In the rows, 128 means zero.
Each row has a class, written after it.
[117  43 117 106 121 152 130  95 168 121 142 109 146 109 127 179 132  99
 132 138 139 134  89 140 143 159 120 147 125  52 122 138 143 123 127 121
 119 116 128]
K_500
[ 95 138 142 112 173 125 154 155  99  94 147  91 128 116 118 127 146 129
 145 113 119 136 177 134 134 129 137 115 126 136 131  62 122 114 145 115
 125 132 146]
K_365
[ 99 138 115 133 156  84 143 187  88 143 167 133 131 150 133 126 150 104
 115 114 101 128 140 120 183 118 137 108  92 153 101  50 127  91 150 164
 112 111 157]
K_330
[133 100 114 126 166 176 141 128 146 109 100 104 132 143 154 155 140 149
 122 168 113 123 120 118 124  76  98 192 127 117 127 132 122 156 130 135
 110 115 141]
K_145
[149  75 151 130 120  80 130 118 164 127 159 163 136 149 169 128 112 125
  76 130 122 149 134 114  86 142 123 119 186 127 115 144 142 104 135 122
 104 130 185]
K_330
[143  46 128 134 139 154 142  87 126 106  82 104 111 125 125 130 117 149
 156 187 148 100 109 104 120 121 132 192 147 110 125 190 124 135 169 147
 120  95 115]
K_497
[106  68 140 131 152 131 182 187 128  94 133 103 117 128 108 136 115 125
 172 119 114 119 109 127 113 136 144 126  68 124 137  99 134 123 108 109
 126 127 142]
K_355
[130  70 131 109 137 147 140  98 152 108  72 138 120 110 116 154 111 139
 118 178 124 110  98 116 119  92 119 169 115 123 115 162 124 159 110 120
 108  92 135]
K_145
[157 116 110 136 134 160 149 105 128 140 120  74 135 137 100 124 149  98
 128 163 143 107  96 144 130 115  90 115 113  92 143 169 133 137 154 107
  99 138 128]
K_355
[128  58 155 128  88 109  97 138 138 114 138 121 161 118 138 157 106 142
  82 154 124 113 106 129  83 131  80  97 125 114 127 171 139 112  98 105
 121 152 137]
K_355
[ 81 105 154 115 139 148 137 119 155  98  87 113 105 135 122 157 110 118
 112 171 100 128 100 134  98 106 121 162 125 130 130 106 110 145 150  95
 117  84 108]
K_145
[100  86 140 140  99 125 117 139 132 127 120 161 149 123 121 160 115 122
 124 124 140 153  84 105 122 185 104 131 131  84 155 166 130 118 129 125
  92 157 166]
K_437
[ 87  46 144 128 132 137  97 140 152 155 100  69  92  99 127 141 128 139
 118 146 108 113 111 131  92 129 127 137 184 172 103 121 126 146 136  97
 119 117  93]
K_456
[120  83 142  99 117 122  94 121 146 137 123 116 135  87 135 153 114 111
 103 154 135 147  79 146  45 130  85 162 140 101 131 148 138 100 129 111
 123 150 142]
K_437
[162 145 131 122 170 107 140  93 122 138 124 115 153 127  92 120 136 141
 153 112 126 150 174 158 144  69 122  81 155 173 136 118 133 130 122 152
 127 119 140]
K_355
[151 104 136 120 112 151 160  92 154 131 147  74 127 123 103 131 127 132
 150 135 157  94 110 146 104 130 141  85 147 146 113 123 132 120 153  98
 124 148 130]
K_80
[104  94 138 103 126 129 114 113 143 121 125 157 158 107 130 175 124 127
 105 153 137 117 111 121 144 143 121 172 121  87 116 147 136 124 103 128
 126 125 136]
K_145
[135 112 124 113 105 177 136 107 155 159 124 128 131 158 110 145 132 129
 148 111 152 120  95 146 149 116 156 133 164  95 108 163 121 117 149 101
 166  95 127]
K_80
[ 86  71 163 132 144 111 107 131 153 113 115 139 130 149 124 180 131 145
 112 129 119 144 149  99 151 171 116 148 170 103 133 133 122  92 137 129
 103 129  99]
K_395
[114  95 158 115  95 131 105 136 134 117 142 125 147 103 127 176 138 148
 106 158 126 125 110 109 124 147 107 152 165  97  95 106 130 113 117 135
 130 167 179]
K_80
[ 72 116 151 139 165  55 167 168 118 114 171 106  90  92 101 140 148 134
  94 105 118 129 134 131 138 129 159 121 102 151  92  39 140 124 142 104
 131 134 121]
K_497
[ 88  97 100 116 125 147 136 126 160 126  99  95  84 115  84 152 115 124
 110 171 122 131 129 111 103 126 116 200 144 101  92  88 121 145 146 116
 128 105  96]
K_497
[115 116 137 110 108 126 112 118 156 137 122 126 122  97  86 161 115 115
 181 164 132 135 149 130  93 130 127 141 182 117  98 125 143 121 131 118
 150 144 138]
K_456
[134  63 117 155  93 116 117 156 140 126 107 129 141 115 139 139 124 138
 139 150 115 101  95  93 143 155 123 142 108 156 115 145 144 111 120 164
 122 179 126]
K_355
[ 97 163 147 124 154  87 142 156 113 124 153 134 138 105 104 166 139 128
 150 125 139 117 134 128 122 131 139 139  99 141 123  86 136  95 124 133
 136 142 136]
K_145
[103  84 109 110 131 121 163 156 122  99 159  85 148  96 114 154 150 127
 108 120 113 117 169 134 151 135 123 110  96 115  87  58 130 122 142 121
 117 135 153]
K_500
[113 101 128 115 141 110 120 154  93 136 171  91 134 126 101 152 113 118
 140 142 124  99 141 159  93 128 126 112 104 147 144 123 152  89 175 137
 152 146  95]
K_500
[111 110 108 119 146 126 168 166 136 104 127 102 155 141  94 124 135 128
 159  95 133 107 185 129 135 172 153 126  91 141 112  93 142  72 159 136
 122 150 105]
K_395
[144 145 101  95 105 164 113  82 137 150 127  94 135  78  99 146 143  97
 155 164 157 130  92 152 107 130  85 106 125  86 125 135 135  99 126 107
 136 140 125]
K_437
[116  58 146 113 134 144  97 129 134 128 131 128 133 128 134 175 115 123
 136 115 121 146 101 145 122 116 115 102 167  92 139 141 121 109 117  98
 123 125 142]
K_395
[121 105 104 105 115 180 110 145 139 116 118 124 153 118 154 142  98 114
 122 144 132 133 142 112 111 161  90 134 143  75 140 142 128  88 119 100
 120 140 129]
K_437
[102 110  69 143 127 146 105 164 136 161 142 116 116 125 160 137 145 127
 121 125 115 168 153 124 111 148  80 100 158  94 159 145 123 108 130  95
 129 158 125]
K_437
[143 122 137 136 112 135  85 168 131 128 133 124 125  94 164 132 121 131
  99 115  99 128 100 142 103 151 118 114 158 118 156 148 162 104  99 110
 170 157 116]
K_202
[109  78 130 102 101 101 129 126 167 116 131 116 106 115  92 166 113 151
  97 137 116 131 138 135  69 115 116 137 124 117 114 105 134 133 143 113
 134  87 122]
K_632
[106 106 138 125 141  69 133 174  93  93 171  93 125  88 136 135 117 142
 139 142 108 102 144 127 103 135 122  73 100 174 122  40 150 100 116 121
 139 147 156]
K_202
[118 122 114 112 149  88 174 137 145  96 171 129 128 157  96 158 107 113
 127 151 115 127 155 111 156 130 122 123  85 124 119  51 155  91 159 146
 119 106 128]
K_355
[109  57 151 101 140 129  98 118 137 118 131 163 109 108 164 151 115 133
 117 119 128 157 109 127 120 140 135 127 170  81 142 150 116 129  85  76
 131 124 148]
K_395
[107  71 121 103 116 146 114 129 122 110  88 125 159 162 115 133 120 157
 105 171 136  91 110 117 112 113 111 143  85 127 101 176 145 109 150 112
 137 110 142]
K_365
[124 159  76 152 108 116 138 183 138 132 175 106 112 109 118 151 132 116
 122  96 119 115 177 114 150 141 134 106 129 134  96  46 144 126 129 114
 151 143 107]
K_500
[119  66 158 112 116  85 109 112 168 103  95 147 122 111 158 155 127 158
 135 131 149 134 104 114  73 118 140 138 144 137 101 170 118  69 147  90
 138 145 140]
K_395
[102 117 147 158 141  73 143 218 104 141 158 109 105  89 122 120 132 115
 130  87 130 112 163 113  91 155 152 134 165 148  94  83 131 131 122  90
 118 133 167]
K_456
[ 97 108 166 109 119 145  82 143 136 121 136 122 136 105 144 190 117 123
 131 136 117 132  80 141 126 119 120 116 134  88 151 131 131  99 138 104
 137 177 123]
K_632
[119  85 138 138 111  97  99 120 154 123 102 138 111 120 122 144 103 124
  69 150 104 128 107 135 122 110 101 107 127 143 131 157 149 124 152 117
 126  89  71]
K_437
[103  84 146 125 148  77 163 158 103 125 164 103 122 103 111 122 121  95
 118 131 101 118 167 150 124 123 134 114 124 139  91  73 128  93 143 141
 127 122 112]
K_497
[114 136 135 131 174  97 138 180  90 112 157  92  93  92 109 148 162 115
 115 131 129 105 113 125 148 141 118 121  50 104 161 142 159  75 143 133
 125 131  68]
K_365
[ 85 133 156 140 147  66 140 179 125 112 163 118 115  78 122 148 124 104
 110  90  97 136 156 156 107 136 144 123 114 162 141  63 128 124 126 136
 123 133  88]
K_145
[125  98  72 105 130 179 126 107 155 143  91  69 146 133 108 141 142 135
 102 150 134 127 157 120 136 107  84 143 159  99  91 105 109 130 139 127
  89  96 146]
K_80
[129  49 121 110 113 165 115  94 152 119 110  85 113 152 143 151 101 117
  95 189 105 104  98 126 113 120 111 141 142 110 117 144 130 117 148 103
 116  68  76]
K_396
[129 107 135  95 105 104  88 101 155 110 154 140 154  86 137 156 111 142
 122 108 140 155 113 163 106 130 144 106 141 136 149 158 165 110 158 142
 141 144 132]
K_456
[117 100 129  91 192 132 179 146 139  96 176 100 111 143 148 151 113 137
 124 129 121 123 171 115 134 121 137 147 100 131 125  66 134  95 141 125
 121 122 103]
K_500
[ 97  87 127  90 112 135 112 102 121  92  87 140 112 152 155 144  76 164
 116 176 116 135 136  89 103 101 129 124 136 156 121 123  88 112 140 101
 108  74 134]
K_396
[124 114  94 119 117 126 111 115 148 117 118 122 161  97 129 153 120 112
 121 119 154 150 147 117 117 164 131 146 152  67 130 147 133 107 126 105
  99 143 146]
K_396
[122  66 158  96 110 134 131 106 150 131 134 112 142  95 127 154 144 143
 103 154 139 110 119 121 102 172 111 114 128 113 103 167 135  87  99  99
 129 174 126]
K_500
[101  66 121 108 119 130 134 135 147 116  94 104 112 134 101 145 128 158
  74 135 134 119 142 112  98 107 108 179 121 118 101 163 108 145 156 112
 105  95 104]
K_365
[ 98 177 154 129 117  95 150 171 130 120 167 142 135 146 126 110 125 111
 101 117  84 126 198 128 132 149 134 102 127 154  99  22 132 125 117 121
 139 149 131]
K_632
[125  67  82 135 108 177 116 166 122 151  88 110 105 172 143 109 114 145
 115 162 145  74 109 100 102  93 123 185 110 127 101 195 102 160 143 107
 130  78 105]
K_330
[106  70 120 134 151 120 143 189  83 131 172  80 120 113 125 131 139 127
 131 137 104 100 117 139  96 152 122 103  85 148 133  81 153 123 123 121
 132 157 155]
K_500
[159 132 153 119 130 153 167  87 152 111 120 115 143 112 100 150 130 138
 160 153 160  99 151 131 107 124 122 128 138 113 130 185 123 118 120 111
 126 132 107]
K_145
[120  81  90 128 135 102 109 127 171 147  98 130  94  92 133 149 140 109
 126 144 127 150 133 106 115 129 102 135 148 104 111 139 124 107 108 107
  99 167 114]
K_395
[123  92  99 100 124 181 129 130 124 111  93  88 127 135 139 129 134 142
  72 154 131  98 108 127 149  84 111 158 102  94 104 144 108 141 165 105
 113  74 129]
K_80
[135 118 146 121 121  74 142 162  99 121 188 115 105  95 128 128 133 127
 111 132 106 124 161 152  99 102 126  90 135 148 112  88 129 107 140 132
 150 131 144]
K_80
[155 119 157 133 126 131 128 119 136 127 134 111 123  76 115 142 141 105
 182 115 143 119  89 158 115 133 143 103 116  89 156 159 146 122 105 117
 143 135 115]
K_632
[100 111 117 121 141 137 111 143 116 138 124 110 148 100 106 153 140 130
 105 152 118 129 158 115 152 166 103 130 152  97 116 121 146  75 127 138
 124 174 122]
K_497
[ 95 154 135 144 156  72 139 196  89 119 156 118  99  96 124 118 152 123
 136 120  96 124 142 133 123 132 143 112  78 155 140  48 144 129 129 132
 137 148 142]
K_632
[111  65 154 121 132 116 103 138 148 142 114  97 117  83 153 134 129 137
 127 109 135 130  89 134  73 144 143 126 174 153 119 146 135 110 130  91
 118 131 149]
K_456
[173 120  88  93 113 157 120  93 159 142  97 125 147 113 108 128  87 118
 138 128 136 116 168 140 121  98 154 124 165 138  98 158 141  98 122 114
 145 122  90]
K_396
[ 81   4 167 129 132 104  95 113 148 137 131 142 124 134 128 167  92 147
 134 120 126 140 112 120 118 161 131  74 166 137 158 179 132 121  90 106
 110 133 104]
K_365
[ 69  38 162 127 108 126  95 138 131 143 143 119 140 142 151 169 110 132
 107 148 126 137 116 123  69 158  90 106 161 101 137 167 103 124 109  75
 111 163 141]
K_500
[167 154 148 129 106 186 143 126 171 129 127 114 136 140  90 159  78 115
 159  80 147 121 104 135 123 141 146 123 184 108 148 138 138 127 125 106
 135 148 101]
K_202
[118 124 135 166 156  91 136 205 114 148 143 109 107 139 136 144 150 115
 146 119  96 101 122 122 142 102 140 132 114 150 109  77 147  91 162 136
 147 133 123]
K_632
[135 117 118 115 117 138 116 141 105 118 160 124 135  86 135 156 116 134
 113 128 145  91  85 137 110 160 145 136 112 120 164 148 157 107 150 119
 143 143 134]
K_145
[142 114 118 131  94 147 126 146 146 118  98 113 123 101 102 133 112 120
 106 148 121 125 113 133  79  99  84 150 113 115 107 133 132 161 111 114
 121 119 124]
K_437
[129 111  99 118 135 141 112 127 137 127  74  97 126  98  91 147 113 124
  85 137 148  82 141 105 151 117 122 184 107 123  97 141 133 141 138 134
 105  84  62]
K_500
[ 98  96 132 140 170 117 162 168 113 117 167  77 121 142 130 140 142  97
 150 120  96 135 150 153 120 133 120  91 109 122 141  73 133 103 155 115
 125 111 123]
K_500
[ 93 129 102 149 136  94 119 144 102 123 149  96 124  79 121 114 145 116
 148 109 130 126 166 131 166 161 141  76 128 156 137  75 136 164 133 131
  99 117 129]
K_456
[133 105 120 152  93 170  79 121 131 135 115 125 153 157 140 157 107 142
 156 167 134 102 123  99 124 162 134 133 195 114 123 157 147 114 120 102
 156 144 127]
K_396
[133  80 107 145 105 164 102 134 151 136  69 104 130 101 101 141 115 106
 131 157 126 100 121 133 121 113 111 180 161 101  96 158 139 151 146 114
 147 103  88]
K_437
[127 184 141 106 137 111 147  79 148 118 121 122 152 114  57 162 149 128
 158 110 165 143 134 143 143 124 132  88 107  95 138 115 138 106 150 118
 112 112 149]
K_632
[120  76 118 103 122 173 118 111 142 128 101 121 121 158 113 155 122 144
 126 151 141 113 129 104 123 137 111 158 169  87  99 129 112 121 122  89
 129  76 137]
K_395
[137 112 133 177 107 100  94 179 151 110 103  97 141  58 136 124 143 112
  76 103 115 123 101 153  85 132 105 152 113 131 125 142 165 150 125 127
 125 158  93]
K_437
[146 121 138 127 145 155 148 109 136 132 112 125 105 121  90 129 160 129
 137 122 150 118  79 128 149 165 144 135 107 102 148 166 148 133 118 110
 116 151 116]
K_395
[141 164 135 107 121 156  90 108 123 155 104 111 130  84  97 145 139  96
 160 119 154 128  98 152 132  99 123 153 136 109 126 165 120 117 113 142
 144 144  79]
K_365
[158 158 103 106 140 125 131  97 174 166 131 102 120 105  69 156 137 133
 132 115 157 135 146 144 124 100 131 145 157 137 114 129 145 106 148 154
 129 159  88]
K_80
[122  50  99 131 123 123 154 121 186 126 111 108 120 171 103 154 119 133
 134 175 125 111 147 120  84 102 113 195 117 118  82 142 143 144 164 132
 140 101 100]
K_500
